Below is a small trained network, with its code and all its weights. Each question gives an input and a class and asks what happens when units are switched off, that is, made to give their printed mean instead of their output.

import numpy as np


def w(rows, s, z=0):
    codes = np.array(rows[::2]) - 128.0
    scale = np.full(codes.shape[1], s)
    scale[-1] = z or s
    return codes * scale


def f(y):
    return y / 2 * (1 + np.tanh(0.7978845608 * (y + 0.044715 * y**3)))


def log_softmax(a):
    a = a - a.max(-1, keepdims=True)
    return a - np.log(np.exp(a).sum(-1, keepdims=True))


def net(x, mask):
    res = np.array(x, float).reshape(1, 6) / 4 @ E
    y = f(res @ A[0][:, :-1].T + A[0][:, -1])
    res = res + np.where(mask, y, B[0][:, -1]) @ B[0][:, :-1]
    return log_softmax(res[-1] @ U[:, :-1].T + U[:, -1])


A, B = {}, {}
E = w([
[53,94,181,182,129,101,114,139,57],'x0',
[141,116,125,19,114,129,157,207,103],'x1',
[100,115,128,141,253,178,190,192,152],'x2',
[102,170,132,132,157,214,42,46,78],'x3',
[161,131,62,190,87,62,171,152,198],'x4',
[46,225,59,76,132,96,119,145,122],'x5',
],0.0065)
A[0] = w([
[202,69,191,161,151,165,132,98,127,174],'neuron 0',
[189,59,195,150,133,169,112,94,124,163],'neuron 1',
[19,169,140,155,132,147,33,51,19,193],'neuron 2',
[124,72,197,120,128,162,114,135,4,254],'neuron 3',
[155,140,67,145,17,29,128,114,174,167],'neuron 4',
[118,136,114,205,147,89,187,136,208,216],'neuron 5',
[128,122,114,178,35,45,113,118,125,181],'neuron 6',
[94,141,98,109,198,128,207,213,153,253],'neuron 7',
[56,154,117,104,108,135,75,100,66,202],'neuron 8',
[92,148,129,2,206,198,142,154,97,168],'neuron 9',
[80,140,135,80,143,144,98,147,62,197],'neuron 10',
[173,228,63,125,155,196,84,53,199,189],'neuron 11',
[115,122,176,172,128,140,33,63,63,154],'neuron 12',
[169,76,184,133,98,126,111,117,136,167],'neuron 13',
[133,93,169,186,164,142,136,120,144,231],'neuron 14',
[124,176,123,200,139,110,128,97,168,203],'neuron 15',
[140,131,84,53,137,88,190,194,167,130],'neuron 16',
[58,111,137,244,198,127,165,137,124,164],'neuron 17',
[203,59,176,153,136,161,120,105,127,149],'neuron 18',
[198,51,195,159,129,165,82,102,112,178],'neuron 19',
],0.0066,0.0037)
B[0] = w([
[98,89,80,162,96,103,173,143,140,193],'neuron 0',
[111,101,107,163,86,98,182,127,144,189],'neuron 1',
[146,230,222,109,103,186,177,111,8,254],'neuron 2',
[119,119,123,155,130,110,135,33,106,231],'neuron 3',
[216,114,101,48,111,74,114,34,166,228],'neuron 4',
[85,11,80,107,177,107,104,129,169,207],'neuron 5',
[170,127,131,94,159,108,102,45,130,203],'neuron 6',
[136,110,151,34,169,116,117,127,127,237],'neuron 7',
[176,217,200,94,126,170,129,121,51,204],'neuron 8',
[191,141,171,23,206,96,69,48,97,218],'neuron 9',
[165,166,182,87,156,117,123,67,72,190],'neuron 10',
[102,133,93,194,172,254,43,87,126,208],'neuron 11',
[130,168,160,142,85,132,177,128,78,207],'neuron 12',
[116,109,121,149,89,119,179,105,112,167],'neuron 13',
[78,95,89,175,138,148,128,109,120,189],'neuron 14',
[98,96,127,134,181,146,101,89,102,174],'neuron 15',
[150,150,164,30,96,109,179,132,121,201],'neuron 16',
[22,116,86,193,170,232,84,167,133,189],'neuron 17',
[109,97,92,151,84,103,185,139,141,181],'neuron 18',
[108,114,99,161,70,96,190,114,127,200],'neuron 19',
],0.0074,0.0066)
U = w([
[122,148,159,157,129,132,117,166,131,63],'0',
[164,167,103,123,80,144,116,128,151,108],'1',
[114,119,132,112,127,108,158,227,154,104],'2',
[137,205,190,195,82,116,76,250,186,4],'3',
[99,119,115,185,97,142,161,135,121,136],'4',
[103,106,88,151,186,171,61,128,154,145],'5',
[148,191,211,103,140,143,117,110,83,141],'6',
[162,104,118,103,128,69,139,101,153,136],'7',
],0.013,0.012)

Each question gives the input, the list of numbers given to net, and the class t.
The units are the neurons (one row each of A and B). Each row of codes is followed by its name. A weight is (code - 128) times the scale printed after its matrix; where a second scale follows, it is the last column's (A, B and U).
mask holds one flag per neuron, in row order. A switched-off neuron (its flag False) gives its mean, the last column of its row in B, instead of its output. The means were averaged over made-up inputs and are rounded, as every weight is.
A unit's drop is (log p(t) with every unit on - log p(t) with that unit switched off) / (log p(t) with every unit on - log p(t) with every unit switched off).
The circuit of an input: a set's keep is (log p(t) with only the set's units on - log p(t) with every unit switched off) / (log p(t) with every unit on - log p(t) with every unit switched off). Starting from the 12 units with the biggest drops (on a tie, the unit counted first), units are removed one at a time, each time the one whose removal leaves the highest keep (on an exact tie, the one counted first), for as long as the keep stays at least 0.8.
circuit, biggest first: the units of the circuit, biggest drop first
top k neurons: the k neurons with the biggest drops, biggest first
drop when u is switched off: that unit's drop, to one decimal
input [-2,-6,-2,8,8,2], class 5: circuit, biggest first -> (neuron 11)
input [0,8,6,-4,4,-5], class 2: circuit, biggest first -> (neuron 4; neuron 6; neuron 3)
input [-4,4,1,6,7,4], class 5: top 2 neurons -> (neuron 11; neuron 2)
input [3,-4,7,-8,5,-1], class 5: circuit, biggest first -> (neuron 17; neuron 5)
input [0,5,4,-4,-5,-5], class 7: circuit, biggest first -> (neuron 2; neuron 8)
input [-2,-3,2,8,2,-1], class 4: circuit, biggest first -> (neuron 9; neuron 7)
input [-6,-7,5,-5,-1,-6], class 5: top 2 neurons -> (neuron 5; neuron 2)
input [0,-1,4,0,0,3], class 5: circuit, biggest first -> (neuron 2; neuron 12; neuron 17)
input [1,-7,-8,-4,-2,-1], class 7: top 2 neurons -> (neuron 4; neuron 6)
input [0,5,7,-7,-7,-4], class 7: top 2 neurons -> (neuron 2; neuron 8)
input [-3,-7,3,-5,5,7], class 5: drop when neuron 17 is switched off -> 0.1
input [7,-7,4,-7,6,2], class 5: drop when neuron 17 is switched off -> 0.1
input [-5,4,-5,-6,-6,-1], class 7: drop when neuron 2 is switched off -> 0.8
input [4,-3,7,0,2,5], class 5: top neuron -> (neuron 17)
